Below are the code and all the weights of a small trained network. Each question names an input and a class and asks about switching units off, where a switched-off unit gives its printed mean instead of its output.

import numpy as np


def w(rows, s, z=0):
    codes = np.array(rows[::2]) - 128.0
    scale = np.full(codes.shape[1], s)
    scale[-1] = z or s
    return codes * scale


def norm(h):
    return h / np.sqrt((h * h).mean(-1, keepdims=True) + 1e-5)


def f(y):
    return y / 2 * (1 + np.tanh(0.7978845608 * (y + 0.044715 * y**3)))


def log_softmax(a):
    a = a - a.max(-1, keepdims=True)
    return a - np.log(np.exp(a).sum(-1, keepdims=True))


def net(x, mask):
    res = np.array(x, float).reshape(1, 8) / 4 @ E
    u = 0
    for l in range(3):
        y = f(norm(res) @ A[l][:, :-1].T + A[l][:, -1])
        res = res + np.where(mask[u : u + 6], y, B[l][:, -1]) @ B[l][:, :-1]
        u += 6
    return log_softmax(norm(res)[-1] @ U[:, :-1].T + U[:, -1])


A, B = {}, {}
E = w([
[154,130,104,134,93,67,127,127,136],'x0',
[75,140,128,145,94,122,115,125,138],'x1',
[124,127,114,134,141,128,144,121,145],'x2',
[130,132,114,135,131,137,136,130,148],'x3',
[136,201,139,206,187,96,132,183,107],'x4',
[141,61,111,223,127,145,71,116,136],'x5',
[107,119,86,77,198,82,11,162,190],'x6',
[95,151,27,115,119,147,110,129,41],'x7',
],0.011)
A[0] = w([
[17,189,149,168,93,137,102,91,176,78],'0.n1',
[17,142,144,137,120,137,125,106,148,101],'0.n2',
[84,125,167,114,195,225,112,130,115,40],'0.n3',
[104,192,143,78,116,142,164,135,164,2],'0.n4',
[149,123,104,110,118,53,86,123,136,229],'0.n5',
[251,89,114,87,232,168,156,132,96,74],'0.n6',
],0.013,0.0042)
B[0] = w([
[112,119,139,128,71,121,102,202,113,199],'0.n1',
[122,127,127,116,87,142,116,169,121,177],'0.n2',
[251,127,50,134,151,80,180,118,190,186],'0.n3',
[113,94,160,109,155,92,142,121,68,179],'0.n4',
[151,125,125,139,118,104,164,105,113,255],'0.n5',
[67,127,150,125,32,133,81,213,105,230],'0.n6',
],0.018,0.0055)
A[1] = w([
[130,149,239,110,147,122,96,116,212,2],'1.n1',
[88,154,102,162,112,157,127,108,160,81],'1.n2',
[140,211,139,180,234,115,117,203,111,76],'1.n3',
[96,141,98,59,190,46,8,146,185,61],'1.n4',
[76,184,126,31,173,123,163,158,166,83],'1.n5',
[118,178,52,100,142,149,96,115,84,24],'1.n6',
],0.013,0.0041)
B[1] = w([
[4,99,48,120,195,129,205,226,186,163],'1.n1',
[156,98,182,83,147,85,110,117,43,126],'1.n2',
[72,218,138,127,61,89,61,39,190,229],'1.n3',
[161,106,188,185,34,254,235,102,79,255],'1.n4',
[200,123,179,66,180,73,74,95,55,184],'1.n5',
[56,115,56,100,188,157,163,228,145,168],'1.n6',
],0.012,0.0067)
A[2] = w([
[142,46,100,235,171,195,19,100,163,134],'2.n1',
[153,74,208,138,166,95,143,138,229,107],'2.n2',
[204,167,85,108,58,54,170,173,133,252],'2.n3',
[124,142,24,120,171,190,70,91,76,92],'2.n4',
[131,54,102,7,110,200,90,55,191,75],'2.n5',
[161,150,125,197,114,157,220,71,93,100],'2.n6',
],0.015,0.0032)
B[2] = w([
[140,107,195,59,204,107,119,75,45,167],'2.n1',
[91,150,2,88,142,140,150,166,98,159],'2.n2',
[137,54,114,160,188,155,78,89,164,251],'2.n3',
[60,115,97,91,155,100,186,180,178,153],'2.n4',
[99,254,166,229,116,74,67,108,163,165],'2.n5',
[189,161,125,99,99,145,164,160,163,209],'2.n6',
],0.016,0.014)
U = w([
[50,114,56,101,139,133,193,191,150,83],'0',
[223,151,176,139,25,199,217,118,132,112],'1',
[100,229,172,203,92,80,60,47,171,54],'2',
[167,94,214,72,217,106,135,47,4,35],'3',
[221,88,90,152,173,120,121,80,198,241],'4',
[112,43,160,155,63,154,72,161,114,250],'5',
],0.012,0.0023)

Each question gives the input, the list of numbers given to net, and the class t.
The units are the neurons (one row each of A and B). Each row of codes is followed by its name. A weight is (code - 128) times the scale printed after its matrix; where a second scale follows, it is the last column's (A, B and U).
mask holds one flag per neuron, layer by layer. A switched-off neuron (its flag False) gives its mean, the last column of its row in B, instead of its output. The means were averaged over made-up inputs and are rounded, as every weight is.
A unit's drop is (log p(t) with every unit on - log p(t) with that unit switched off) / (log p(t) with every unit on - log p(t) with every unit switched off).
The circuit of an input: a set's keep is (log p(t) with only the set's units on - log p(t) with every unit switched off) / (log p(t) with every unit on - log p(t) with every unit switched off). Starting from the 12 units with the biggest drops (on a tie, the unit counted first), units are removed one at a time, each time the one whose removal leaves the highest keep (on an exact tie, the one counted first), for as long as the keep stays at least 0.8.
circuit, biggest first: the units of the circuit, biggest drop first
top k neurons: the k neurons with the biggest drops, biggest first
k most important neurons of layer l: the k neurons of layer l with the biggest drops, biggest first
input [-1,6,3,-8,-2,-5,-5,-3], class 5: top 4 neurons -> (1.n4 0.n1 2.n1 0.n2)
input [-1,5,-4,8,0,6,3,0], class 3: top 2 neurons -> (2.n1 0.n6)
input [1,5,-6,1,-2,-6,7,4], class 1: top 2 neurons -> (1.n4 0.n6)
input [-7,-7,2,-7,-7,-6,-5,1], class 2: circuit, biggest first -> (2.n5)
input [7,-4,2,-8,7,5,0,4], class 2: top 3 neurons -> (1.n3 0.n3 1.n4)
input [6,-8,-2,4,5,-1,-7,8], class 0: top 4 neurons -> (1.n4 1.n6 0.n5 0.n3)
input [3,5,8,-6,-2,-1,1,-5], class 0: top 4 neurons -> (0.n6 2.n2 1.n4 0.n3)
input [2,7,4,-2,1,4,-6,-1], class 5: circuit, biggest first -> (0.n1 1.n4)
input [6,-1,-4,-2,-5,-2,3,-7], class 0: top 3 neurons -> (2.n2 1.n1 0.n3)
input [7,6,2,8,-5,-6,-6,-8], class 0: circuit, biggest first -> (1.n4 2.n2)
input [-7,6,-6,2,4,-7,-4,3], class 3: top 2 neurons -> (0.n4 1.n5)
input [-1,8,7,8,-3,5,0,8], class 0: top 3 neurons -> (2.n4 0.n6 1.n4)
input [-4,-8,6,-8,8,-7,-2,-1], class 2: top 2 neurons -> (1.n3 2.n1)
input [2,-5,-3,5,4,6,-1,-6], class 0: circuit, biggest first -> (2.n2)
input [2,-7,-8,-3,6,-2,-5,-2], class 5: top 2 neurons -> (0.n6 1.n4)
input [0,-6,7,-1,4,-6,4,-7], class 0: top 2 neurons -> (1.n1 2.n2)
input [0,-6,-1,-5,-6,-3,-5,-4], class 2: circuit, biggest first -> (1.n4 2.n5)
input [1,-2,6,2,1,6,-5,2], class 3: circuit, biggest first -> (2.n1 1.n4 0.n5)
input [-8,2,-1,-4,-6,6,2,1], class 4: 2 most important neurons of layer 0 -> (0.n3 0.n6)
input [0,-4,-7,4,-5,-6,3,-2], class 3: circuit, biggest first -> (1.n5)
input [8,3,-3,-1,2,6,-3,-3], class 4: 2 most important neurons of layer 2 -> (2.n6 2.n3)
input [5,-3,1,-1,8,8,-4,8], class 0: 2 most important neurons of layer 0 -> (0.n3 0.n1)
input [-6,-7,-4,0,8,4,-7,6], class 2: 3 most important neurons of layer 0 -> (0.n5 0.n6 0.n2)
input [5,6,2,8,-3,-3,-4,-2], class 5: 2 most important neurons of layer 0 -> (0.n1 0.n3)
